Below is a small trained network, with its code and all its weights. Each question gives an input and a target symbol and asks what happens when units are switched off, that is, made to give their printed mean instead of their output.

import numpy as np


def w(rows, s, z=0):
    codes = np.array(rows[::2]) - 128.0
    scale = np.full(codes.shape[1], s)
    scale[-1] = z or s
    return codes * scale


def f(y):
    return y / 2 * (1 + np.tanh(0.7978845608 * (y + 0.044715 * y**3)))


def softmax(a):
    e = np.exp(a - a.max(-1, keepdims=True))
    return e / e.sum(-1, keepdims=True)


def log_softmax(a):
    a = a - a.max(-1, keepdims=True)
    return a - np.log(np.exp(a).sum(-1, keepdims=True))


def net(x, mask):
    ids = ['βγδεμξπστ'.index(c) for c in x.split()]
    T = len(ids)
    res = E[ids] + P[:T]
    r = res
    for j in range(3):
        rows = slice(2 * j, 2 * j + 2)
        q, k, v = (r @ M[0][rows].T for M in (Q, K, V))
        z = softmax(np.where(np.tri(T) > 0, q @ k.T / 2**0.5, -1e9)) @ v
        o = O[0][rows]
        res = res + np.where(mask[j], z, o[:, -1]) @ o[:, :-1]
    y = f(res @ A[0][:, :-1].T + A[0][:, -1])
    res = res + np.where(mask[3:27], y, B[0][:, -1]) @ B[0][:, :-1]
    return log_softmax(res[-1] @ U[:, :-1].T + U[:, -1])


Q, K, V, O, A, B = {}, {}, {}, {}, {}, {}
E = w([
[140,71,55],'β',
[162,132,3],'γ',
[116,108,114],'δ',
[129,141,182],'ε',
[181,249,149],'μ',
[147,152,87],'ξ',
[215,48,132],'π',
[136,211,73],'σ',
[134,94,114],'τ',
],0.017)
P = w([
[250,72,140],'0',
[108,62,167],'1',
[49,174,152],'2',
[46,164,139],'3',
[72,43,195],'4',
[20,163,156],'5',
],0.013)
Q[0] = w([
[183,87,160],'head 0',
[114,179,154],'head 0',
[247,58,177],'head 1',
[65,229,119],'head 1',
[185,100,199],'head 2',
[9,69,63],'head 2',
],0.013)
K[0] = w([
[131,105,190],'head 0',
[175,191,97],'head 0',
[7,146,185],'head 1',
[172,172,135],'head 1',
[212,169,222],'head 2',
[50,84,99],'head 2',
],0.018)
V[0] = w([
[141,115,112],'head 0',
[168,166,112],'head 0',
[158,3,138],'head 1',
[149,161,211],'head 1',
[113,61,68],'head 2',
[223,187,212],'head 2',
],0.012)
O[0] = w([
[117,113,82,143],'head 0',
[97,189,132,141],'head 0',
[164,137,249,253],'head 1',
[19,41,92,107],'head 1',
[102,97,88,172],'head 2',
[39,92,122,103],'head 2',
],0.011)
A[0] = w([
[162,173,184,43],'neuron 0',
[58,83,79,33],'neuron 1',
[55,142,161,95],'neuron 2',
[98,172,100,56],'neuron 3',
[129,143,159,165],'neuron 4',
[78,152,124,87],'neuron 5',
[168,192,148,4],'neuron 6',
[115,134,119,72],'neuron 7',
[152,1,140,48],'neuron 8',
[113,139,117,66],'neuron 9',
[36,137,213,149],'neuron 10',
[82,172,165,29],'neuron 11',
[182,161,76,64],'neuron 12',
[212,195,176,111],'neuron 13',
[104,183,43,145],'neuron 14',
[168,137,228,205],'neuron 15',
[101,97,229,140],'neuron 16',
[190,170,72,75],'neuron 17',
[135,31,81,111],'neuron 18',
[210,62,101,43],'neuron 19',
[209,25,81,209],'neuron 20',
[120,139,53,98],'neuron 21',
[45,75,145,148],'neuron 22',
[110,91,133,91],'neuron 23',
],0.0098,0.011)
B[0] = w([
[160,112,193,166],'neuron 0',
[94,181,133,142],'neuron 1',
[169,113,163,146],'neuron 2',
[122,64,175,128],'neuron 3',
[110,138,79,163],'neuron 4',
[135,153,185,133],'neuron 5',
[179,83,124,146],'neuron 6',
[186,180,233,123],'neuron 7',
[168,139,208,148],'neuron 8',
[216,169,248,123],'neuron 9',
[188,160,73,181],'neuron 10',
[70,62,166,135],'neuron 11',
[46,135,177,131],'neuron 12',
[120,142,159,216],'neuron 13',
[171,65,100,143],'neuron 14',
[94,115,108,252],'neuron 15',
[102,98,90,193],'neuron 16',
[90,169,201,136],'neuron 17',
[160,120,185,136],'neuron 18',
[208,219,179,144],'neuron 19',
[89,168,124,183],'neuron 20',
[204,123,179,133],'neuron 21',
[173,99,87,161],'neuron 22',
[96,102,100,129],'neuron 23',
],0.012,0.024)
U = w([
[216,180,175,41],'β',
[77,254,121,110],'γ',
[4,141,170,171],'δ',
[184,115,113,89],'ε',
[235,235,54,56],'μ',
[8,205,88,192],'ξ',
[129,57,232,3],'π',
[124,189,119,192],'σ',
[29,98,195,141],'τ',
],0.0072,0.0036)

Each question gives the input, a string of symbols that net reads in full, and the target symbol t.
The units are the heads (2 rows each of Q, K, V and O) and the neurons (one row each of A and B). Each row of codes is followed by its name. A weight is (code - 128) times the scale printed after its matrix; where a second scale follows, it is the last column's (O, A, B and U).
mask holds one flag per unit, heads first, then neurons. A switched-off unit (its flag False) gives its mean, the last column of its rows in O or B, instead of its output. The means were averaged over made-up inputs and are rounded, as every weight is.
A unit's drop is (log p(t) with every unit on - log p(t) with that unit switched off) / (log p(t) with every unit on - log p(t) with every unit switched off).
The circuit of an input: a set's keep is (log p(t) with only the set's units on - log p(t) with every unit switched off) / (log p(t) with every unit on - log p(t) with every unit switched off). Starting from the 12 units with the biggest drops (on a tie, the unit counted first), units are removed one at a time, each time the one whose removal leaves the highest keep (on an exact tie, the one counted first), for as long as the keep stays at least 0.8.
circuit, biggest first: the units of the circuit, biggest drop first
most important unit: the unit with the biggest drop
k most important neurons: the k neurons with the biggest drops, biggest first
which heads matter: for each layer, one digit per head in row order, 1 if its drop is at least 0.15 and else 0, layers parted by /
drop when u is switched off: that unit's drop, to one decimal
input μ ε ξ σ μ π, target ε: most important unit : neuron 22
input μ β π, target ε: circuit, biggest first : neuron 10; head 2; neuron 22; neuron 20
input μ ε ε ξ δ γ, target ε: circuit, biggest first : head 1; neuron 14; neuron 21
input μ β σ μ μ ξ, target ε: circuit, biggest first : head 1; neuron 14; neuron 21; neuron 22
input σ μ ξ, target μ: circuit, biggest first : neuron 15; head 1
input β δ σ ξ τ ε, target π: which heads matter : 010
input π δ β σ ε, target ε: which heads matter : 001
input π ε τ γ, target π: which heads matter : 011
input β ε ε τ γ γ, target π: 2 most important neurons : neuron 10; neuron 0
input β μ ξ σ, target β: 3 most important neurons : neuron 0; neuron 6; neuron 10
input ε π δ γ μ, target μ: 2 most important neurons : neuron 10; neuron 22
input γ δ ε τ β, target β: which heads matter : 101
input ξ π β σ μ, target μ: 2 most important neurons : neuron 10; neuron 15
input π ξ ε δ ε ε, target π: circuit, biggest first : head 1
input β τ τ, target π: 2 most important neurons : neuron 0; neuron 20
input γ μ δ, target β: 3 most important neurons : neuron 0; neuron 6; neuron 20
input β π μ δ ε β, target π: 2 most important neurons : neuron 10; neuron 0
input μ μ ξ δ, target μ: 2 most important neurons : neuron 15; neuron 22
input μ μ τ, target ε: 3 most important neurons : neuron 14; neuron 22; neuron 20
input ξ β μ π, target ξ: most important unit : neuron 0
input μ π ε ε, target μ: 3 most important neurons : neuron 10; neuron 22; neuron 15
input σ β ε, target μ: 2 most important neurons : neuron 10; neuron 15
input β β ξ β, target β: drop when neuron 8 is switched off : -0.1
input σ π μ ξ ε ξ, target μ: drop when neuron 20 is switched off : 0.2
input ξ β σ τ, target ξ: drop when neuron 6 is switched off : 0.2
input μ π μ τ τ μ, target ε: 4 most important neurons : neuron 10; neuron 22; neuron 11; neuron 14
